Here is a tiny trained network, its code and every weight. The questions are about switching its units off for an input and a target symbol, where a switched-off unit gives its printed mean instead of its output.

import numpy as np


def w(rows, s, z=0):
    codes = np.array(rows[::2]) - 128.0
    scale = np.full(codes.shape[1], s)
    scale[-1] = z or s
    return codes * scale


def f(y):
    return y / 2 * (1 + np.tanh(0.7978845608 * (y + 0.044715 * y**3)))


def softmax(a):
    e = np.exp(a - a.max(-1, keepdims=True))
    return e / e.sum(-1, keepdims=True)


def log_softmax(a):
    a = a - a.max(-1, keepdims=True)
    return a - np.log(np.exp(a).sum(-1, keepdims=True))


def net(x, mask):
    ids = ['αξτφψω'.index(c) for c in x.split()]
    T = len(ids)
    res = E[ids] + P[:T]
    r = res
    for j in range(3):
        rows = slice(3 * j, 3 * j + 3)
        q, k, v = (r @ M[0][rows].T for M in (Q, K, V))
        z = softmax(np.where(np.tri(T) > 0, q @ k.T / 3**0.5, -1e9)) @ v
        o = O[0][rows]
        res = res + np.where(mask[j], z, o[:, -1]) @ o[:, :-1]
    y = f(res @ A[0][:, :-1].T + A[0][:, -1])
    res = res + np.where(mask[3:19], y, B[0][:, -1]) @ B[0][:, :-1]
    return log_softmax(res[-1] @ U[:, :-1].T + U[:, -1])


Q, K, V, O, A, B = {}, {}, {}, {}, {}, {}
E = w([
[122,135,39],'α',
[124,173,76],'ξ',
[88,65,113],'τ',
[176,159,96],'φ',
[205,213,118],'ψ',
[145,9,137],'ω',
],0.014)
P = w([
[87,160,40],'0',
[138,128,24],'1',
[138,127,48],'2',
[135,136,82],'3',
[147,143,109],'4',
[158,132,131],'5',
[174,125,150],'6',
[203,89,155],'7',
[224,60,160],'8',
[255,18,167],'9',
],0.0098)
Q[0] = w([
[2,109,180],'h1',
[144,196,197],'h1',
[109,44,162],'h1',
[56,158,203],'h2',
[67,134,225],'h2',
[86,56,136],'h2',
[186,190,191],'h3',
[96,112,74],'h3',
[102,64,37],'h3',
],0.013)
K[0] = w([
[96,152,6],'h1',
[150,105,99],'h1',
[84,136,122],'h1',
[121,87,80],'h2',
[105,84,82],'h2',
[74,119,159],'h2',
[161,141,134],'h3',
[87,95,135],'h3',
[88,110,119],'h3',
],0.021)
V[0] = w([
[163,177,155],'h1',
[111,197,139],'h1',
[166,209,133],'h1',
[176,140,116],'h2',
[232,166,177],'h2',
[201,110,132],'h2',
[78,158,109],'h3',
[76,252,109],'h3',
[126,187,101],'h3',
],0.012)
O[0] = w([
[189,174,94,58],'h1',
[229,88,82,1],'h1',
[253,154,113,55],'h1',
[111,152,122,234],'h2',
[130,252,66,215],'h2',
[93,186,145,214],'h2',
[131,106,67,104],'h3',
[79,55,39,19],'h3',
[69,69,55,133],'h3',
],0.0075,0.0046)
A[0] = w([
[107,103,212,146],'n1',
[71,73,96,56],'n2',
[47,170,78,108],'n3',
[176,54,139,109],'n4',
[194,152,77,184],'n5',
[170,224,57,4],'n6',
[149,162,156,130],'n7',
[100,196,115,118],'n8',
[212,170,165,104],'n9',
[150,58,172,136],'n10',
[134,132,91,135],'n11',
[103,177,126,107],'n12',
[186,69,141,101],'n13',
[140,81,124,123],'n14',
[127,107,128,154],'n15',
[2,177,117,117],'n16',
],0.0092,0.013)
B[0] = w([
[100,146,121,240],'n1',
[78,34,115,128],'n2',
[130,100,204,197],'n3',
[173,127,123,146],'n4',
[150,192,140,254],'n5',
[163,2,240,193],'n6',
[121,77,96,157],'n7',
[151,89,139,198],'n8',
[77,131,63,154],'n9',
[137,139,130,193],'n10',
[125,140,147,160],'n11',
[138,72,139,156],'n12',
[176,113,141,132],'n13',
[158,121,113,136],'n14',
[137,160,115,157],'n15',
[103,138,202,230],'n16',
],0.0097,0.0067)
U = w([
[105,72,141,3],'α',
[98,129,93,211],'ξ',
[114,150,126,160],'τ',
[113,254,76,210],'φ',
[200,117,162,122],'ψ',
[86,150,204,141],'ω',
],0.0097,0.0043)

Each question gives the input, a string of symbols that net reads in full, and the target symbol t.
The units are the heads (3 rows each of Q, K, V and O) and the neurons (one row each of A and B). Each row of codes is followed by its name. A weight is (code - 128) times the scale printed after its matrix; where a second scale follows, it is the last column's (O, A, B and U).
mask holds one flag per unit, heads first, then neurons. A switched-off unit (its flag False) gives its mean, the last column of its rows in O or B, instead of its output. The means were averaged over made-up inputs and are rounded, as every weight is.
A unit's drop is (log p(t) with every unit on - log p(t) with that unit switched off) / (log p(t) with every unit on - log p(t) with every unit switched off).
The circuit of an input: a set's keep is (log p(t) with only the set's units on - log p(t) with every unit switched off) / (log p(t) with every unit on - log p(t) with every unit switched off). Starting from the 12 units with the biggest drops (on a tie, the unit counted first), units are removed one at a time, each time the one whose removal leaves the highest keep (on an exact tie, the one counted first), for as long as the keep stays at least 0.8.
units of the circuit, in order: the units of the circuit, biggest drop first
unit that matters most: the unit with the biggest drop
top k neurons: the k neurons with the biggest drops, biggest first
heads that matter: for each layer, one digit per head in row order, 1 if its drop is at least 0.15 and else 0, layers parted by /
drop of u: that unit's drop, to one decimal
input ξ ξ α, target ξ: heads that matter : 111
input φ ω ξ ξ ω ψ, target ω: unit that matters most : h2
input ω φ ξ ψ φ ψ ξ, target ψ: units of the circuit, in order : [n6; h1]
input ξ ω φ ω, target ψ: units of the circuit, in order : [h2; h1; h3]
input ξ ψ ω φ α ξ φ, target φ: heads that matter : 100
input ω φ ω φ α ψ ψ ξ τ, target φ: units of the circuit, in order : [n6; h1; h2; n3]
input τ ξ α ω, target α: units of the circuit, in order : [h2; n5]
input ξ ω τ τ, target ψ: units of the circuit, in order : [h2; h1; n4]
input α ω ω τ α α τ τ φ ξ, target φ: units of the circuit, in order : [n6; h2]
input ω ω α ξ ω ξ ψ φ φ τ, target φ: heads that matter : 010
input ω φ ω φ τ τ φ ξ α, target φ: heads that matter : 000
input ξ ψ α α, target ψ: heads that matter : 110
input ξ τ ξ ω, target ψ: top 2 neurons : [n4; n13]
input φ ξ ω α ξ τ ξ φ, target φ: heads that matter : 000
input α ω τ ψ τ α, target ψ: unit that matters most : h2
input ξ α τ, target ψ: units of the circuit, in order : [h2; h1]
input ω α ω φ, target ω: units of the circuit, in order : [h1; n16]
input ω τ ψ ξ, target ψ: top 2 neurons : [n6; n8]
input ψ φ ψ ξ φ, target ψ: drop of h1 : 1.6
input ψ α ω φ φ ξ ω α ω φ, target ω: drop of n16 : 0.2
input α ξ ξ, target ξ: drop of n2 : 0.3
